Rows near named flat spaces through zero (a row that begins with a name and a colon came from that space)
jg-fj: [  3 -13   8 -28  -6  -7  -4 -11   1  -1  -2   4   0  -4  -2  -3   0 -11
   2   9  -5]
jg-fj: [-13 -40 -11  -4   0  -5   3 -35  -6   1 -15 -21   2 -21 -14   9   3 -20
   0 -30  10]
jg-fj: [18 33 -9 28 -2 13 10 23  1  1  8 31 -1  3 15  1 -5 -1 -6 22  4]
qp-tn: [  4  -4  10 -30 -28  -7   9   6   0  12  11 -10  16  -6  -9 -20  26 -12
 -23  22 -19]
jg-fj: [-29 -11  -4  14   4   8  25   1 -15  26   3 -35 -11 -11   5   9  28  -5
  -5 -41  -6]
qp-tn: [ -8  -3 -19 -15  -6  23  24 -13 -18   9  -6   0 -30  -5  -3  16  27   3
   3 -21  -6]
nr-zf: [  0  22  31 -38  14  -1 -19  11 -14   2   7  -8  18  23 -13 -23 -10   6
  18   8 -12]
qp-tn: [ 15  27  -8  38   9  -3 -14   7  -7  -5 -10  25   4  23 -20  -1 -23  -7
  15  24  26]
jg-fj: [ 23 -14  12 -44 -10 -18 -29 -21  13 -23  -9  27  10   5 -14 -10 -23 -10
   9  39   2]
nr-zf: [ 19   6 -32   7  -4  21  -2  -7  17 -36  -4  18  -9  -3   2  11 -10  43
  -7  -3   5]
nr-zf: [ 10  28 -20 -18 -12  25   9   8  -8  -9   0  11 -23  22 -17   1  22  38
   1  11  -9]
qp-tn: [ 14   5  14 -19  -4  -7  -9   1  -1   0   4  11  22  -2  -4 -17 -11 -19
  -2  23  -3]
qp-tn: [ 11  -5  18  -2  27  -5 -31   0  27 -35  10  -4  45 -17  25 -15 -52  19
  -1 -15   0]
nr-zf: [ -8  -6 -23  41 -16   1  29   1  -7  24  -6   6 -26  -9   4  20  27 -25
 -11   0  11]
cf-cp: [ -3  15   3  16  -1   4  12  16  -9  18   7  -1   2   0   6  -3   9 -11
  -5   2  -2]
jg-fj: [-15   2  -3  17  19   7  -8   7   9 -16   5 -34   8   5   1  -1  -6  45
  -1 -37  -2]
jg-fj: [  1   4 -18  29   7  17  11   2   3  -7   3  -3   5 -15  14   7  -5  11
 -10 -24   5]
qp-tn: [ 22  23 -23  22  20  28 -13  -2   5 -39  -1   6  30  -3  -5  -7 -37  36
  -1 -20  14]
nr-zf: [-21 -42  -8   9 -31 -19  28 -12   4  30  -2 -18 -23 -22   5  15  43 -32
 -23  -3  -5]
qp-tn: [-21 -21  20  -5   0 -24   2  -1   0  24  -3  -2 -29   4  14  15  12 -25
  13   4  -3]
jg-fj: [  7   1 -38  57  -1  24  31  -7  -9   8  -5  15  -1 -33  15  19   1 -26
 -16 -24  21]
nr-zf: [ -4 -31   9  29  20 -13  -2 -13  15   1  -1   6  16 -40  43  13 -34 -39
  -1 -25  13]
cf-cp: [ 17  17   3  51  16  -6 -14  19  20 -15   8  18  30  -8  24  -5 -41  -2
  -7   9  16]
cf-cp: [ -2   3  -5 -25  -2  14  12  -7 -14   6  -4   9 -23   3  -1   9  15   1
  10  -4  -7]
qp-tn: [ -6   3 -31  14 -17  23  20   7   7 -11   9 -34   3  -7 -11  -3  32  48
 -33 -27 -11]
cf-cp: [-16 -32   3 -30 -16 -17  -6 -19   1   1  -6 -35   0   4 -30  -7  23   6
  -6  -5  -8]
cf-cp: [-20  10  -4 -16 -12  15  31   4 -35  37  -1 -16 -30  13 -18   5  50 -10
   4  -9 -13]
cf-cp: [  1 -17  -1   3  -1 -14 -18 -12  13 -17  -5 -15  19   0 -16  -8 -13   9
  -5  -1   7]
nr-zf: [ 14   1  14 -41  28  20 -15  -7  13 -31   8  19  11 -20  41   1 -41  21
  13 -22 -14]
cf-cp: [-15  -6   3  38   2 -21  -4  13  12   7   1 -15  -7  10   3   6   3   5
  -2   0   7]
nr-zf: [  6  22   4  35  11 -13 -25  10  -6  -5  -5  -6  29  28 -35 -19 -23   0
   8  17  22]
cf-cp: [-34 -34 -10   8  -9 -26  -9 -18   2   3 -18 -48 -27  26 -44  10  29  23
   6 -16   7]
[ 30  -1  -2 -24   3   9 -19 -18   6 -31   0  10  49 -19  -9 -23 -35  -3
  -8   4   4]
cf-cp
[-12 -11  22  41  17 -25  -6   3  -7  25  -2  -8  23 -10   8  -3 -21 -54
   7  -5  19]
nr-zf
[  7  -9  -4  -5  -5  -3  -1 -12  -1  -1  -6  11   1  -7  -3   2  -4 -16
   0   8   5]
jg-fj
[-18 -31  14 -18 -22 -28  -5  -7   2  13   4 -53  29  -2 -34 -25  27  -9
 -23   0 -10]
cf-cp
[ 18   2   2 -31  25  24 -13 -18   0 -29   0  15  25 -22  17  -5 -40   6
  11 -24  -1]
qp-tn
[  0   7   6 -24   0  22  19  14   6   2  20  -1  -1 -22  40   0  11  15
 -15 -18 -27]
jg-fj
[-24  -5  -8  41   1 -15   1   6  -2  12  -8 -26 -20  22 -19  11  17  12
   5 -10  12]
cf-cp
[-41 -16  11  -7   8  -1  15   3 -14  26   5 -55 -13   1  -1   3  34  10
   0 -47 -16]
jg-fj
[-39 -26   6  16 -24 -30  22  11   2  41   0 -28 -49  12   2  19  56  -9
  -7   5 -10]
qp-tn
[ 10  20  -9   4 -19   2  10   4 -20  17  -6  18  -8  18 -29  -5  19 -21
   1  33   7]
qp-tn
[ 16  14 -12  29  15   8 -13   0   5 -21  -4  15  17   0  -2  -1 -32   8
   4  -1  18]
cf-cp
[  4  16 -27  34  10  19   1   2   0 -17  -5  -1  -2   6  -9   8  -8  30
   1 -18  14]
qp-tn
[  8   2 -27  45 -15 -12 -11  -1  10 -16 -11  -8  10  17 -40  -4   0  18
 -13  17  23]
nr-zf
[ -9  -8   9  -9   9 -14 -24  -6   7 -14  -5 -22   6  18 -21  -7 -10  24
  11  -5   2]
jg-fj
[ -5   4  -1   4  28   8 -30   7  30 -48   8 -36  23   8   5  -9 -31  82
  -1 -40  -6]
jg-fj
[ -1   6  17   6   9 -16 -20   5  -4   1   0 -12  25  14 -18 -17 -15  -8
   7   9   7]
nr-zf
[  4 -11  23 -27 -10 -12   0   7  15   5  15   2  16 -19  26 -11   1 -15
 -15  14 -19]
cf-cp
[ -7 -24  35 -28 -14 -28   1  14  28  13  19   1  -4 -19  47  -2   9 -14
 -16  20 -27]
cf-cp
[ -6 -44  -1 -56 -13 -15 -19 -38  12 -23 -14 -21  -4   0 -28  -2   5  18
   3  -5  -7]
cf-cp
[  7  -3   4 -29   7  13   0 -12  -5  -7   0   8   7 -14   9  -1 -11  -5
   6 -11  -6]
qp-tn

Rows near named flat spaces through zero (a row that begins with a name and a colon came from that space)
td_gh: [-31  18  -2 -38   0 -25   7   5  -3   4 -33 -14 -10  21  -4  27  10 -16
  15 -15  19]
sq_bz: [ 11  14  25  26   8  27   4 -28  20  -3 -40   7  21 -17   8  -5  22  -5
  -8  10  -9]
td_gh: [ 33   2  11 -12  15 -25   1  16  15  -6  34   8 -20   0  13 -11   0  23
 -11  13   3]
lq_mq: [ 28  26  20   2   1  25   5  -4 -13  -6  32   9  -9 -26 -11  -1   7   9
  -1  16   0]
sq_bz: [ 10 -23  16  13  16  10  -4   0  22  28  41  16  11 -56 -13  19  20   2
 -11  20   3]
sq_bz: [ -4   8   0  18   8  19   7  -6   8  -2  -2   4  11 -22 -15 -13  14  -7
  10  10 -17]
hr_fz: [-14  35   1 -19   4  22  -6   4 -32   6  24 -10 -12 -22 -27   6  18  -7
   5   6   9]
lq_mq: [ 27   4  19  26  -6  19   0  -7   8  -9 -24  -3  -2  -6  11  15  19  20
 -43  18  15]
nc_ns: [  5  12  11 -33 -18 -37  27  13 -10 -33  18  29 -34  33  -4  22 -30  12
  21  -2  13]
hr_fz: [  1 -28 -17  21  -9  19  -4  20   1  29  33 -15  -6 -17 -15  28  21   0
 -17  -2  15]
zz_qc: [ 20  19   7   2  20  18 -19 -26   9  15 -42 -29  29   1  34 -41   9 -10
  -1 -10 -19]
td_gh: [-15  25  27 -26  31 -14  -3  -4  22  13  -1  12 -13  -3   0   8  39 -12
   3   1  15]
sq_bz: [-33  30  48 -42  40 -23 -28 -23   4   0   4  40 -13   4  11  -6  21  -8
 -15   6  20]
zz_qc: [ -8   3  11 -27 -12 -14  -2 -17 -23 -13 -21   8  17 -16  -2  17 -36   2
   3  10   3]
hr_fz: [ -2  -3 -22   9   1  10  -5  23  -6  12  24 -21 -12  -5 -13  -1  18   4
 -10   1   5]
nc_ns: [-19  17  13  -4  10 -14  14  15   4 -26  29  38 -30  -7 -30   9  18  10
  -3  24   9]
hr_fz: [ -7  34 -22 -10   5  25 -11  19 -35   7  29 -32 -17 -14 -26 -14  21   0
   0   5   2]
nc_ns: [-42  15 -35 -13 -12  -5   9  23 -34 -18   5 -12 -11  -9 -45   5  -6  -3
  17   9  -3]
td_gh: [ 15   3   3  38 -10  19  19  16   0 -31  21  19 -14 -37 -34  14  15  29
 -28  44   1]
lq_mq: [  6  10  15   1 -10  24 -10 -17 -30  -8  28  20  -3   3   0  -8 -19   0
   1  -4  -1]
lq_mq: [-11   6  13  -4   4   4 -17 -25  -6  -2 -28   5  11  19  21 -14  -7  -8
  -7 -11  -1]
hr_fz: [-36  -4  56  -4 -12  22 -25 -54 -20   2  -8  61  -3  37  20  32  -8 -23
 -18 -26  33]
zz_qc: [ 11   7  -6  30  11   9  10  17  30  -1  -8 -11 -18  20   5 -13  42   5
 -12  -1   0]
sq_bz: [-63   8   9  -8  25   4 -29 -23  -8   6 -17  19  18 -21 -16 -10  17 -21
  -9   8   0]
lq_mq: [  4  -7   7  -6 -38   5   5  -2 -35 -15  15  15 -16  17  -4  39 -31  10
 -10  -4  24]
nc_ns: [-23  -4  -6  -8  15  -2 -25 -16  -1  17 -29 -14  23   4  15 -20   0 -16
  -2 -13  -7]
zz_qc: [ -1  27  10  -1 -21  26  -6 -14 -39 -18  -3   5 -18  37   6   0 -10  -1
  -7 -15  13]
zz_qc: [ -4 -10   6  -9   6 -10   7   4  12  11  26  16  -2 -12  -9  12   1  -7
  18  -1   0]
nc_ns: [ 57  16  61  34  22  25   6 -34  39 -15  -6  39  13 -35  22 -15  22  20
 -28  34 -10]
hr_fz: [ -8 -37  10   9   0  -8  -9 -44  18   7 -48  18  58  -8  28 -15 -43 -19
  19 -11 -29]
nc_ns: [ 34 -26  -7  28 -11  22   9   9  17  27  22 -15   1  -2   8  14  10  -1
   0 -13   1]
nc_ns: [-26  -1 -20  17   9  20   1   1   5  16  -4 -12  17 -24 -24 -11  21 -20
  18  -1 -18]
td_gh: [-17  27  17 -27  -1   2  19  -8  -4   4 -23  -1  10 -47 -32  46  16 -12
  17  18  12]
sq_bz: [-21  -6  10 -19   9 -20 -16  -2  -2   3   2  12  -4   0   3  11  -1   2
 -17   4  16]
td_gh: [-19  10 -21 -12 -40  -8  23   7 -35 -33 -44 -15   0   6 -24  34 -31   5
   9   6   7]
lq_mq: [  2  23  13  15 -13  33  -3 -14 -13  -7 -33  -9  -8  20   7  13  21  -1
 -23  -6  18]
sq_bz: [  7  17  -4 -10   7  -2  -9   5 -10  -5  -1 -14  -7   8   7 -18   2   7
  -7   1   0]
zz_qc: [ 28   5   4 -16   6   0  -2  -1  13  31   9 -21  -8  36  34  -8   8 -14
  20 -38   4]
lq_mq: [-19  31  -6  -4 -11  31  18   6 -22   6  25  -2 -22  11 -31  14  21 -25
  37 -20   5]
zz_qc: [ -5  -2  -5   1  -5  18 -20 -20 -28   1  -3  -5  26 -18   1 -20 -26  -4
   1   1 -15]
hr_fz: [ 27  10  23  15 -11  20  12 -23  -5 -21  17  33  -1  16  11 -20 -24   0
  21  -7 -18]
td_gh: [ -4  25  13 -35   0   0  -9 -14 -29   0   2  -1   4 -11  -2   4 -15  -5
   9   0   6]
hr_fz: [-23 -22  -3  28 -10  44 -39 -29 -28  19   7   6  15  26  18 -19 -10 -19
 -17 -31  -1]
zz_qc: [ -3  29  19  18   1  55 -11 -34 -26  -2  20  22   5   5  -2 -32   2 -20
  18 -14 -17]
sq_bz: [-39  -9 -32  12  -2   6   4  11 -12  -3  11   0  10 -19 -36 -12  -4 -12
  22   5 -20]
nc_ns: [ 25   5   8   8  -8  10  13  -1   4  -4  -3  -3   2 -15  -2  11   2   8
  -2  10   0]
sq_bz: [ 12   1   3  18   3  -6  12   4  18 -20 -23   2   6 -21  -5  -1   7  18
 -17  28  -7]
lq_mq: [ 13  29  20 -35 -11  -3 -10 -18 -36 -16 -16  -4  -1   3  13   7 -27  10
  -9   5  13]
zz_qc: [-12   2  12 -18   2  -3  -6  -1  -9  10  30  17 -14   6  -4  15   1  -8
   5  -9  15]
td_gh: [-14 -14 -26  19 -28  -8  29  16   6 -19 -41 -12   0  11 -18  28  -4   3
   4   3   2]
td_gh: [ 19 -37 -35   9 -10 -37  17  40  29   3   3 -24 -17  35  15   6  -5  15
  -2 -12   3]
nc_ns: [-19  -4 -12   5   6   7  11  -8  13  15 -10  -2  20  -3  -9 -12   3 -29
  43 -18 -24]
td_gh: [  0  33  29 -16  17   5  -6  -3  -9  -8  26  20 -18 -24 -14   3  21   9
 -14  23  13]
nc_ns: [  5   2  21 -11  13  -9  -8 -20  16   8 -27   3  14   5  24  -4   1  -7
  -1  -6   0]
sq_bz: [ 25 -28 -10  36 -16  15  14   4  17   4 -14 -13  20 -30  -4  18   0  11
 -14  15  -6]
lq_mq: [ -8 -36 -43 -12  -4 -52  11  40  19   4 -15 -32   1  -1  -5  16 -11  13
  -1   6   2]
zz_qc: [-11 -10 -12  35   6   7  12  21  19  -9  20  14 -12 -14 -26  -3  28   7
 -10  18  -6]
hr_fz: [ 29   3  24 -25 -14 -22  25  -9  16  -1 -46  -8  15 -23   9  52 -11   7
   3  12  16]
hr_fz: [-11 -45 -13  13  -8 -23 -18  13  22  15 -37 -19  -6  39  30  28  12   9
 -52 -13  32]
lq_mq: [  4  -6  12 -19   0 -34  12   3  23  -2 -36  -2   2  -3   9  34   2   7
  -9   9  17]
[-11 -29 -13  -2  -9  12 -10   4 -12  35  41  -4   5  -9  -9  18  -7 -17
  14 -20   5]
sq_bz
[  5 -11 -10  15  10   7 -16  19   3  13  42  -4 -22  15   5 -15  20   8
 -22  -6   8]
td_gh
[-18  -7 -39  11 -16   9  -7  17 -23   0  -7 -31  -6  26  -5 -10  -4  -2
  -4 -15  -1]
lq_mq
[ -7 -19 -10 -13   8 -14 -18   7  -1  20  14 -11   6 -10   4   1  -4  -1
  -8  -2   5]
zz_qc
[ -6  -2  26  12  39  13 -35 -34  29  25 -36   0  33 -20  28 -27  31 -11
 -29   4  -6]
nc_ns
[-23   4 -20 -20  19 -20 -24  21 -18  -2  23 -12  -8 -20 -16 -20   2  13
 -20  21   2]
sq_bz
[ 18  19   5  25 -15  23  38 -13  13 -18 -22  10   2  22  -1  -9  -1 -14
  43 -16 -23]
sq_bz
[-41  36 -21  -2  10   4 -11  -5 -23 -28 -44 -14   6  11 -12 -45   3  -6
   3   6 -20]
sq_bz
[  3  26   1   1 -19  45 -30 -22 -56  -1   4 -15  -9  46  22 -25 -15  -8
 -11 -31   7]
zz_qc
[  3  -2  -3  12 -13  19 -21 -12 -29 -10  -4  -3   3  16  13 -16 -19   8
 -23  -4   1]
lq_mq
[ -1 -15 -21  -4 -14  -6  17  27 -12   2  56   6 -15 -11 -29  14 -16   2
  26   0  -3]
lq_mq
[-10 -18  -4   0  -6 -11  -1   0   2   1   0   8   2  10   3   6 -13  -2
   2  -7   1]
lq_mq
[-27  17   7   7  -1  16   1 -26  -3  -9 -41   9  13  17   1 -11   4 -21
  15 -13 -10]
sq_bz
[  7 -15  28  39 -16  39   1 -20  -3  -4  33  46  -7   7  -1  14   1  -2
 -12  -4   7]
lq_mq
[ -1  -6 -17  10  11   6 -25   3  -2  11 -15 -29   9   1  14 -24  10   5
 -27   1  -3]
zz_qc
[ 19   2  28   4   8  -5 -10 -17   6 -18   9  31  -5  16  25 -22 -12  14
 -16   5  -3]
nc_ns
[-14   6  31  10  36   0 -33 -29  14  -9  -4  36   8   2  22 -46  11   2
 -28  12 -10]
nc_ns
[ 18 -27  -3  11   5  -8  15   0  38  21 -11  -7  24 -21   7   8   3  -7
  17  -2 -14]
td_gh
[  7 -16   8  -6  26 -33 -19 -12  30   1 -40  -4  27  -9  32 -26  -7  10
 -21  13 -11]
lq_mq
[ -7  16 -14  -3   7  -7  -6  25  -7 -10  12 -12 -32  26  -3 -12  21  11
 -18   1  12]
hr_fz
[  6  20   7 -27  -8  -1  -1  -6 -15   6 -34 -27   7 -14   2  29   1   1
  -8   4  19]
hr_fz
[ 54 -29 -19  35 -19  13   9  17  12   6 -10 -38  14 -28   8  14  -3  29
 -32  19  -1]
sq_bz
[  7  13  47   8   9  16 -15 -43   9  -5 -38  26  13   9  31  -2   7  -3
 -25   0   8]
lq_mq
[ 10  -2  33  24  17  30  -9 -51  18   6 -17  30  47 -33  15 -32  -8 -17
  14   4 -34]
td_gh
[-22  20   5 -24   0 -13   5   0  -7  -7 -23  -1 -10  12  -6  15   6  -7
   6  -3  13]
td_gh
[  5   9  -2  14 -11  27   6 -16  -5   3 -22 -10  10  16   7  -8   0 -16
  18 -20 -10]
sq_bz
[-15  -2  -3   4  15   9 -26 -21  -3   9 -23  -8  25   0  15 -33  -3 -11
  -5  -7 -15]
nc_ns
[-11 -15  -9  20   9  14  -7  -2   4   9  36  16   5  -1  -6 -29  -1 -12
  17  -9 -21]
lq_mq
[ -9  33  27  -9   5  33 -21 -29 -28   4  11  15  -8  21  10 -14   7 -17
   1 -19   8]
zz_qc

Rows near named flat spaces through zero
rl_dn: [  5  10   0  27   2   8   2   4   9  -2   1   5  -2  15  22  11   4  -5
  -9  -3 -30]
rg_bn: [ 11  34  15 -26  18 -19  12 -13   6 -15  22 -17  -5 -15  24  -9   5   9
  14  19 -10]
rl_dn: [-19  -7  11  -8   9  -9 -30 -22  14  14  25  -1  -9 -14  -6  35 -23  -4
  -1   8 -16]
mb_lg: [ 13 -11  26   2  10   3   7  10  -3  -3 -16  30   6  18  -7 -21 -22  -6
 -20  37  11]
rg_bn: [ 27 -35 -17  39   2  13 -37 -11 -14  15   7  23  -9   8 -35   8 -25   3
 -22 -28  13]
rg_bn: [  7  -9 -29  10   8   6  17   5  -8  -6 -17   4 -23  -2 -14  -5  10  -9
  -8 -14  -2]
mb_lg: [  0  -6   7  15   2   3 -16 -11   7   1  11  17  -8  -1 -26   5 -12  -4
  -9  -5  -4]
rg_bn: [-43 -18   2  23  -7  36 -29  29  -8  25  29 -30  16  18 -13  42 -17  22
 -11 -27 -11]
rg_bn: [ 29  13 -21  28  -8  -5  -7 -29   2  -6  -4   7  10   5  28   0   5 -14
  16 -20  -5]
ds_nz: [-13  42  24  16  -1   8  37  -7  23 -33  -5  21  10  14 -10 -30  11 -25
   8  15 -12]
rl_dn: [  8   0  16   7 -15  23 -12  36 -43  -4 -30  17  40   9  33  -2  11  35
  44  32  27]
ds_nz: [-30  20  38   5  -9  21   3  50   6 -13  14  -5   7   7   6  -5  16  30
  -2  13 -14]
rg_bn: [ 21   5 -18  11   4  -3  15 -16  -2 -11 -14  12  -8   1  -4 -14   6 -15
   3  -6   2]
ds_nz: [  9  23  12 -10   7  -1   3 -30 -11  18  20  -9  20   8 -11  19  12  15
  20  -2 -16]
rg_bn: [ 17   9  -5   8  25   1 -15 -23 -12  -5  30 -12  -3  -6   0   7 -25   8
  10  -2   3]
mb_lg: [ 43  12  -3  30  19   3 -23 -24  -9 -14  35   9 -13  -6 -16 -12 -15  15
   0 -18   5]
rg_bn: [-31 -11 -38  27  -5  22  27   8   1 -12 -39  11 -11   7 -19   6   8 -38
   2 -14  -5]
rl_dn: [-46   5  11  -6  -4   1  -7  -9  19   8   3  11 -10 -12 -18  40  10 -11
  10  10 -34]
rg_bn: [-13   3 -21 -16  29  -9  11   2   1 -22  -2  -8 -44 -34   8   9  -3  -9
   8  17 -13]
ds_nz: [-16   7  18 -21  11 -14  19 -15  24  16   7  -7  -3  11   1  16  -4 -18
 -23  17 -34]
mb_lg: [ -1   6 -11  17  12   7 -24  -5  -6 -27  18 -10  -1 -18  18  -4 -32  -1
  23   1  23]
mb_lg: [  9  12  -1  16  -3  -1  14  -4  18   1   5   5 -13  11  -5  -2  21  -6
 -22 -19 -31]
rl_dn: [-14  25 -38  23   8  11  26 -12   0 -56 -18   2  -9 -22  -1 -29  -3 -37
  42  -7  27]
ds_nz: [-13 -20   6   8 -23  27  16  32 -27  31 -48  21  31  37  -7  20  29  10
   3  12  -9]
mb_lg: [ -5   8   2  26 -12  12   1  44  11 -33 -11   3  -4   1  43 -23   4   1
  -4   4   1]
rl_dn: [-27  -4  -7  -1  -5  -3  18 -10  22  10 -14  12 -18   2 -28  18  18 -26
 -15  -8 -31]
rl_dn: [  9   4  10 -24   2  -6  15  -2 -12   9  -6   4   2   0 -21  -7  19  14
   4   9   3]
ds_nz: [-35  12  -4  20  -5  26  27  25  10  -6   0 -23  14  26   6   1   4 -12
 -11 -15 -16]
ds_nz: [ -2  -2   5 -34   4 -22 -23 -25   7  17  40 -30  -3 -22 -13  10 -13  14
  -1 -14  11]
mb_lg: [ 20 -22   6  -9 -11  -9  14  20   4  19 -23  23 -20  11 -20 -12  30   9
 -41  -3 -14]
rl_dn: [ 25  -9   5   6   1  -4  13   8   7  20  -1   6 -12  24  -6  -4  14   5
 -44 -11 -26]
ds_nz: [ 10   5  -2  -7  13  -5  -3 -12  -7  11  13 -11  -2   0   7  16  -1   9
   2   0 -14]
rg_bn: [ 44 -16 -11  14  -3 -28 -32 -22  15  -4  -7  39 -35 -24  11  -3   3  -8
 -12  -5  -7]
rg_bn: [ 26 -30 -26  26  10   3 -38 -38 -23   1 -12  26  10  -5  -6   8 -49 -21
  20   3  38]
mb_lg: [-13 -10 -15 -13  -8  -9   5 -15   7  14  -6  -7  -4  -5 -18   9   7 -14
  -3 -17   0]
rl_dn: [ 20 -21   0  -4   4 -11  -9 -27  -3  41  -6   5  13  23   8  30 -13  -9
 -19   5 -19]
ds_nz: [  0  -5   6  14 -18   5  11 -12   1  10 -38  40  20  21 -14   2  13 -22
   6  11  -4]
mb_lg: [-44   0  31  32 -11  22 -30  26  23 -10   9  26  -3   1  -2  25 -10   0
  -4  14 -26]
rl_dn: [ 18 -11   0 -18  -4  -8   8  -8 -14  24 -13  -2  17  14  -1  -1   5   4
  -4   3   8]
mb_lg: [-22   3   2   7 -29   5  -2  -3  14   5  -3   6  14   3 -22   1  18  -7
   6 -24   2]
ds_nz: [-14  13  25 -31  12 -21  28 -28  27  17   4  -1   0  11  -9  11  -1 -24
 -19  24 -33]
ds_nz: [ 28  -5 -11 -41  26 -35 -10 -31  -4   1  22 -18 -27 -35  -4  -7 -17   6
   0   5  18]
mb_lg: [-15  15  -7  10  -5  -2  20 -29  26   1   3  -3   5  12 -15   3   3 -34
  -7 -20 -18]
rl_dn: [  4  21  -1   2   4  -7  21 -17  16   7  11 -14   0  14  11   8  13 -10
 -12 -12 -34]
[ 19 -13  22 -36   0 -21 -16 -23  -7  54  17 -18  28  18  11  28  -8  20
 -15   7 -10]
rl_dn
[ -9   8  17   0 -21  13   1   4 -11   4  -5  10  28   8 -24  -6  18  14
  21  -3  15]
ds_nz
[  5 -19  -1  17  20   3  -6   2   5 -12  -6  45 -53 -17 -52  -1  -4  -7
 -25  10 -14]
rl_dn
[ -9  12 -15 -10   8 -14  22 -30  22  29  14 -19 -24   5 -13  41  31 -12
 -21 -27 -64]
mb_lg
[ 17  -3  -5  16  -3   1   5   0   5   0  -2  14 -15   6 -20 -11  13   0
 -20 -18  -9]
rg_bn
[-11  31   0   2   7  -7   1   1  30 -28  50 -42 -15 -17  13 -20  -8   1
  -9 -28  -3]
rl_dn
[-11   1 -18  14 -25   0  -6  15  15   5 -12  -9  -2  -1  41  22  30  -3
   3 -24 -28]
rg_bn
[ -6  15  -3  10  24   0   1 -44  -1  -1  -8  30 -11  -7 -10  40  -3 -24
  28  27 -37]
rl_dn
[-23  -3  23  -6 -13  -1  10  31  23 -23 -16  20  -9  -6  -7 -31   0 -12
 -16  20  12]
ds_nz
[  5 -36 -13   8   3  -8 -24 -24   6  27  -7  10  -1   9   0  27 -33 -24
 -22  -2  -3]
rl_dn
[  3   5  12 -11 -14   5  15  24  -9   6 -10  -3  12  10   1 -12  27  21
   0   1   2]
rl_dn
[-37  13  35   1 -24   6   5   4  26   0  -4  12  29  17  -5  -1   2 -15
   2  13  -7]
rg_bn
[-14  62  41  32 -10  13  -2 -26  27 -22  41   9  28  12  -9  -3  12   1
  27  -8 -26]
ds_nz
[ 50 -41  -6  -8  11  -6 -19   3 -35  10 -14  20  -2   0 -18 -27 -28  16
 -15  12  52]
rl_dn
[ 32  -5 -23   3   8  -7  15 -24 -12   4 -14  -4  11  13  10 -14 -11 -18
  -1  -5  16]
rl_dn
[  9  -6 -39  18   6  -4  -9 -48   3  22  13 -23   7  10   6  31 -18 -27
  -1 -38 -13]
ds_nz
[ 14  -7  19 -41  13 -35  -2  -7   8 -13 -12  27 -28 -33  -1 -20  -7  -4
  -1  47  15]
rg_bn
[-19   0  11  -8 -35  14   7  50  -7   0 -14 -16  29   9  18 -18  27  25
   9  -8  21]
rl_dn
[-47  23  19 -22   8   4  29   5  10  13  -6 -24  21  17  39  42   7 -12
  13  35 -47]
mb_lg
[  5  -7   7   9 -30   4  13  26   6 -12 -30  20  16  14  -3 -43  13  -7
 -10  -4  29]
mb_lg
